Here is a tiny trained network, its code and every weight. The questions are about switching its units off for an input and a class, where a switched-off unit gives its printed mean instead of its output.

import numpy as np


def w(rows, s, z=0):
    codes = np.array(rows[::2]) - 128.0
    scale = np.full(codes.shape[1], s)
    scale[-1] = z or s
    return codes * scale


def norm(h):
    return h / np.sqrt((h * h).mean(-1, keepdims=True) + 1e-5)


def f(y):
    return y / 2 * (1 + np.tanh(0.7978845608 * (y + 0.044715 * y**3)))


def log_softmax(a):
    a = a - a.max(-1, keepdims=True)
    return a - np.log(np.exp(a).sum(-1, keepdims=True))


def net(x, mask):
    res = np.array(x, float).reshape(1, 4) / 4 @ E
    u = 0
    for l in range(3):
        y = f(norm(res) @ A[l][:, :-1].T + A[l][:, -1])
        res = res + np.where(mask[u : u + 13], y, B[l][:, -1]) @ B[l][:, :-1]
        u += 13
    return log_softmax(norm(res)[-1] @ U[:, :-1].T + U[:, -1])


A, B = {}, {}
E = w([
[3,70,99,180,113,30],'x0',
[120,134,46,171,89,135],'x1',
[88,154,120,95,174,222],'x2',
[215,52,134,131,239,146],'x3',
],0.0065)
A[0] = w([
[75,166,125,129,147,167,3],'L0N1',
[255,84,99,108,107,179,99],'L0N2',
[69,222,162,114,98,150,145],'L0N3',
[73,113,98,91,191,153,118],'L0N4',
[182,138,7,169,104,147,33],'L0N5',
[201,114,132,159,130,51,130],'L0N6',
[97,45,107,216,120,106,203],'L0N7',
[77,125,247,83,198,143,143],'L0N8',
[139,183,56,211,173,168,143],'L0N9',
[182,82,189,225,137,127,139],'L0N10',
[82,113,115,134,179,79,32],'L0N11',
[115,7,245,31,70,143,79],'L0N12',
[89,130,174,202,140,97,187],'L0N13',
],0.0074,0.0023)
B[0] = w([
[86,111,103,143,127,155,130],'L0N1',
[122,164,136,112,159,100,252],'L0N2',
[97,92,157,139,80,164,216],'L0N3',
[143,106,119,91,191,138,172],'L0N4',
[157,140,89,162,99,92,164],'L0N5',
[119,51,142,85,105,196,194],'L0N6',
[157,148,117,116,172,82,239],'L0N7',
[112,131,122,254,154,129,242],'L0N8',
[137,101,80,196,161,131,172],'L0N9',
[129,102,148,164,89,149,189],'L0N10',
[106,99,92,84,181,120,150],'L0N11',
[180,189,136,241,125,81,188],'L0N12',
[159,203,132,114,126,88,184],'L0N13',
],0.0091,0.0038)
A[1] = w([
[193,148,115,144,127,232,124],'L1N1',
[64,83,134,130,178,234,5],'L1N2',
[168,30,152,100,47,84,54],'L1N3',
[137,121,2,140,122,148,50],'L1N4',
[129,50,108,138,176,165,86],'L1N5',
[62,37,96,174,153,132,168],'L1N6',
[113,126,97,104,66,166,120],'L1N7',
[148,217,131,115,106,147,166],'L1N8',
[189,160,130,140,90,173,152],'L1N9',
[123,133,214,113,124,97,148],'L1N10',
[137,51,93,161,223,195,134],'L1N11',
[94,208,137,102,76,24,195],'L1N12',
[88,94,212,127,171,132,126],'L1N13',
],0.0086,0.0031)
B[1] = w([
[73,81,105,97,158,62,217],'L1N1',
[31,180,53,162,136,219,160],'L1N2',
[158,222,91,96,70,184,160],'L1N3',
[115,131,94,191,153,229,159],'L1N4',
[80,114,142,94,71,168,167],'L1N5',
[136,144,140,3,178,165,202],'L1N6',
[122,107,171,196,105,104,144],'L1N7',
[13,81,168,161,178,68,171],'L1N8',
[86,118,92,46,196,29,186],'L1N9',
[188,109,72,220,107,119,160],'L1N10',
[50,97,166,136,65,192,253],'L1N11',
[156,80,154,120,180,180,231],'L1N12',
[158,124,89,169,121,133,163],'L1N13',
],0.0078,0.0052)
A[2] = w([
[93,134,86,175,140,118,129],'L2N1',
[133,118,32,146,101,160,35],'L2N2',
[170,143,122,101,83,105,16],'L2N3',
[73,55,169,119,78,157,186],'L2N4',
[110,142,132,51,194,65,70],'L2N5',
[111,58,181,151,169,159,245],'L2N6',
[149,107,45,142,139,159,16],'L2N7',
[212,137,115,99,105,97,226],'L2N8',
[103,135,107,144,31,86,167],'L2N9',
[109,154,171,121,149,158,11],'L2N10',
[189,118,110,119,72,91,1],'L2N11',
[131,202,145,130,180,164,243],'L2N12',
[166,4,127,96,137,160,144],'L2N13',
],0.013,0.0035)
B[2] = w([
[189,96,135,122,134,83,175],'L2N1',
[183,84,132,176,126,63,148],'L2N2',
[40,70,115,116,127,201,133],'L2N3',
[204,175,212,71,129,135,210],'L2N4',
[108,153,73,100,221,98,191],'L2N5',
[152,157,87,91,62,112,254],'L2N6',
[175,108,158,222,96,111,142],'L2N7',
[35,62,21,139,111,178,179],'L2N8',
[142,182,158,117,152,152,169],'L2N9',
[162,74,112,142,56,125,134],'L2N10',
[102,47,98,103,130,228,149],'L2N11',
[128,60,70,172,125,80,175],'L2N12',
[121,247,254,122,114,87,200],'L2N13',
],0.0091,0.009)
U = w([
[162,179,221,53,54,149,253],'0',
[103,129,53,44,246,28,22],'1',
[58,33,75,105,63,240,155],'2',
[230,78,125,246,99,58,40],'3',
],0.013,0.0027)

Each question gives the input, the list of numbers given to net, and the class t.
The units are the neurons (one row each of A and B). Each row of codes is followed by its name. A weight is (code - 128) times the scale printed after its matrix; where a second scale follows, it is the last column's (A, B and U).
mask holds one flag per neuron, layer by layer. A switched-off neuron (its flag False) gives its mean, the last column of its row in B, instead of its output. The means were averaged over made-up inputs and are rounded, as every weight is.
A unit's drop is (log p(t) with every unit on - log p(t) with that unit switched off) / (log p(t) with every unit on - log p(t) with every unit switched off).
The circuit of an input: a set's keep is (log p(t) with only the set's units on - log p(t) with every unit switched off) / (log p(t) with every unit on - log p(t) with every unit switched off). Starting from the 12 units with the biggest drops (on a tie, the unit counted first), units are removed one at a time, each time the one whose removal leaves the highest keep (on an exact tie, the one counted first), for as long as the keep stays at least 0.8.
units of the circuit, in order: the units of the circuit, biggest drop first
k most important neurons: the k neurons with the biggest drops, biggest first
k most important neurons of layer l: the k neurons of layer l with the biggest drops, biggest first
input [-2,-8,-6,2], class 3: units of the circuit, in order -> [L0N12]
input [4,-8,1,6], class 3: units of the circuit, in order -> [L0N12, L0N8]
input [-8,7,-7,1], class 1: 3 most important neurons of layer 1 -> [L1N9, L1N1, L1N8]
input [3,-2,-7,-6], class 2: 2 most important neurons -> [L1N3, L1N11]
input [-3,-5,6,-3], class 2: 2 most important neurons -> [L1N2, L2N13]
input [7,-3,-6,7], class 0: units of the circuit, in order -> [L0N6, L2N13]
input [2,6,2,5], class 3: 3 most important neurons of layer 0 -> [L0N5, L0N7, L0N3]
input [-1,-5,-7,-6], class 2: 2 most important neurons of layer 1 -> [L1N3, L1N11]
input [-3,7,5,8], class 0: 4 most important neurons -> [L1N11, L2N13, L0N12, L1N5]
input [7,7,-8,-3], class 2: 3 most important neurons -> [L1N11, L0N8, L1N8]
input [7,-6,2,7], class 0: 2 most important neurons -> [L1N11, L0N2]
input [-7,8,-8,3], class 2: 3 most important neurons of layer 0 -> [L0N5, L0N8, L0N6]
input [-6,-1,7,-4], class 2: 2 most important neurons of layer 1 -> [L1N2, L1N6]
input [-8,4,7,0], class 1: units of the circuit, in order -> [L1N1]
input [2,2,1,2], class 0: 2 most important neurons of layer 0 -> [L0N2, L0N12]
input [-7,4,-2,5], class 1: 3 most important neurons -> [L0N2, L1N9, L2N5]
input [-8,7,1,4], class 1: 2 most important neurons -> [L0N2, L1N9]
input [0,-8,4,6], class 3: 2 most important neurons -> [L0N12, L0N8]
input [2,-6,-8,8], class 0: 3 most important neurons -> [L0N6, L2N13, L0N5]
input [-2,-1,-1,0], class 1: units of the circuit, in order -> [L1N9]
input [-5,-2,-1,-4], class 1: 2 most important neurons -> [L1N9, L1N11]
input [-8,-4,2,7], class 1: 2 most important neurons of layer 0 -> [L0N2, L0N3]
input [4,-1,-4,6], class 0: 2 most important neurons -> [L0N6, L2N13]
input [8,5,-3,-8], class 0: 3 most important neurons -> [L1N9, L1N1, L0N2]
input [-5,-6,5,-5], class 3: 2 most important neurons of layer 1 -> [L1N11, L1N6]
input [-8,-6,2,4], class 1: 2 most important neurons -> [L1N1, L1N9]
input [3,-4,6,2], class 2: units of the circuit, in order -> [L1N11]
input [-1,7,-8,7], class 2: 2 most important neurons -> [L1N3, L0N5]
